Here is a tiny trained network, its code and every weight. The questions are about switching its units off for an input and a class, where a switched-off unit gives its printed mean instead of its output.

import numpy as np


def w(rows, s, z=0):
    codes = np.array(rows[::2]) - 128.0
    scale = np.full(codes.shape[1], s)
    scale[-1] = z or s
    return codes * scale


def norm(h):
    return h / np.sqrt((h * h).mean(-1, keepdims=True) + 1e-5)


def f(y):
    return np.maximum(y, 0)


def log_softmax(a):
    a = a - a.max(-1, keepdims=True)
    return a - np.log(np.exp(a).sum(-1, keepdims=True))


def net(x, mask):
    res = np.array(x, float).reshape(1, 2) / 4 @ E
    u = 0
    for l in range(3):
        y = f(norm(res) @ A[l][:, :-1].T + A[l][:, -1])
        res = res + np.where(mask[u : u + 8], y, B[l][:, -1]) @ B[l][:, :-1]
        u += 8
    return log_softmax(norm(res)[-1] @ U[:, :-1].T + U[:, -1])


A, B = {}, {}
E = w([
[75,136,253,190,63],'x0',
[190,159,231,49,239],'x1',
],0.0031)
A[0] = w([
[132,120,105,131,96,113],'L0N0',
[105,142,145,50,59,177],'L0N1',
[167,81,194,131,91,37],'L0N2',
[44,154,190,90,115,6],'L0N3',
[145,113,120,123,179,96],'L0N4',
[151,133,142,98,150,189],'L0N5',
[118,114,164,104,70,86],'L0N6',
[99,70,253,117,110,121],'L0N7',
],0.0063,0.0023)
B[0] = w([
[74,141,122,195,86,158],'L0N0',
[174,149,2,151,138,163],'L0N1',
[156,224,114,183,143,167],'L0N2',
[99,240,177,194,142,176],'L0N3',
[108,121,157,236,55,159],'L0N4',
[80,95,32,185,26,186],'L0N5',
[197,171,75,173,181,165],'L0N6',
[190,92,95,195,222,255],'L0N7',
],0.0034,0.0046)
A[1] = w([
[105,117,115,211,122,225],'L1N0',
[172,151,199,71,169,254],'L1N1',
[145,117,75,118,152,166],'L1N2',
[115,130,142,84,141,65],'L1N3',
[123,135,187,110,126,97],'L1N4',
[78,191,255,178,72,92],'L1N5',
[78,162,84,117,134,174],'L1N6',
[125,145,224,118,177,213],'L1N7',
],0.0066,0.0017)
B[1] = w([
[131,191,202,122,130,253],'L1N0',
[38,105,71,109,2,184],'L1N1',
[70,110,179,112,148,187],'L1N2',
[103,153,93,98,105,130],'L1N3',
[145,77,147,43,121,137],'L1N4',
[221,124,85,246,215,193],'L1N5',
[175,126,168,99,168,170],'L1N6',
[93,135,92,153,52,189],'L1N7',
],0.0048,0.0056)
A[2] = w([
[133,3,148,184,31,130],'L2N0',
[108,114,150,66,71,87],'L2N1',
[168,69,71,87,202,74],'L2N2',
[164,96,100,115,181,83],'L2N3',
[157,173,117,227,147,252],'L2N4',
[111,175,245,135,184,136],'L2N5',
[101,142,172,180,37,129],'L2N6',
[172,83,42,110,179,94],'L2N7',
],0.0057,0.0016)
B[2] = w([
[91,180,74,39,128,160],'L2N0',
[140,150,88,188,112,138],'L2N1',
[167,193,167,253,130,159],'L2N2',
[115,130,141,249,114,143],'L2N3',
[107,66,123,26,100,255],'L2N4',
[107,111,162,61,176,190],'L2N5',
[143,154,73,168,168,200],'L2N6',
[151,126,237,179,185,163],'L2N7',
],0.005,0.0068)
U = w([
[151,146,153,252,194,184],'0',
[71,144,28,121,83,184],'1',
[109,120,176,39,200,147],'2',
[203,89,129,115,99,22],'3',
[160,89,156,110,93,3],'4',
],0.013,0.005)

Each question gives the input, the list of numbers given to net, and the class t.
The units are the neurons (one row each of A and B). Each row of codes is followed by its name. A weight is (code - 128) times the scale printed after its matrix; where a second scale follows, it is the last column's (A, B and U).
mask holds one flag per neuron, layer by layer. A switched-off neuron (its flag False) gives its mean, the last column of its row in B, instead of its output. The means were averaged over made-up inputs and are rounded, as every weight is.
A unit's drop is (log p(t) with every unit on - log p(t) with that unit switched off) / (log p(t) with every unit on - log p(t) with every unit switched off).
The circuit of an input: a set's keep is (log p(t) with only the set's units on - log p(t) with every unit switched off) / (log p(t) with every unit on - log p(t) with every unit switched off). Starting from the 12 units with the biggest drops (on a tie, the unit counted first), units are removed one at a time, each time the one whose removal leaves the highest keep (on an exact tie, the one counted first), for as long as the keep stays at least 0.8.
circuit, biggest first: the units of the circuit, biggest drop first
unit that matters most: the unit with the biggest drop
k most important neurons: the k neurons with the biggest drops, biggest first
top k neurons in layer l: the k neurons of layer l with the biggest drops, biggest first
drop of u: that unit's drop, to one decimal
input [3,2], class 2: unit that matters most : L0N7
input [4,5], class 1: circuit, biggest first : [L1N1, L1N7]
input [-3,0], class 2: 2 most important neurons : [L1N1, L0N4]
input [-7,8], class 1: 4 most important neurons : [L1N1, L0N7, L1N5, L0N1]
input [2,3], class 2: 2 most important neurons : [L0N7, L0N5]
input [-3,-2], class 2: 3 most important neurons : [L1N1, L1N2, L0N0]
input [2,2], class 2: 2 most important neurons : [L0N7, L2N4]
input [-6,7], class 1: 3 most important neurons : [L1N1, L0N7, L1N5]
input [-7,-7], class 0: 3 most important neurons : [L1N1, L1N7, L1N6]
input [2,-3], class 2: top 3 neurons in layer 1 : [L1N1, L1N0, L1N7]
input [5,8], class 1: 2 most important neurons : [L1N1, L1N7]
input [5,7], class 1: 2 most important neurons : [L1N1, L1N7]
input [-2,-3], class 2: top 3 neurons in layer 1 : [L1N1, L1N7, L1N6]
input [-5,3], class 0: unit that matters most : L1N0
input [-1,4], class 1: top 2 neurons in layer 0 : [L0N1, L0N0]
input [-2,1], class 2: 2 most important neurons : [L1N1, L1N7]
input [3,-1], class 2: 2 most important neurons : [L2N4, L0N7]
input [0,-2], class 2: drop of L1N1 : 0.4
input [2,1], class 2: drop of L0N7 : 0.2
input [2,8], class 1: drop of L1N1 : 0.5
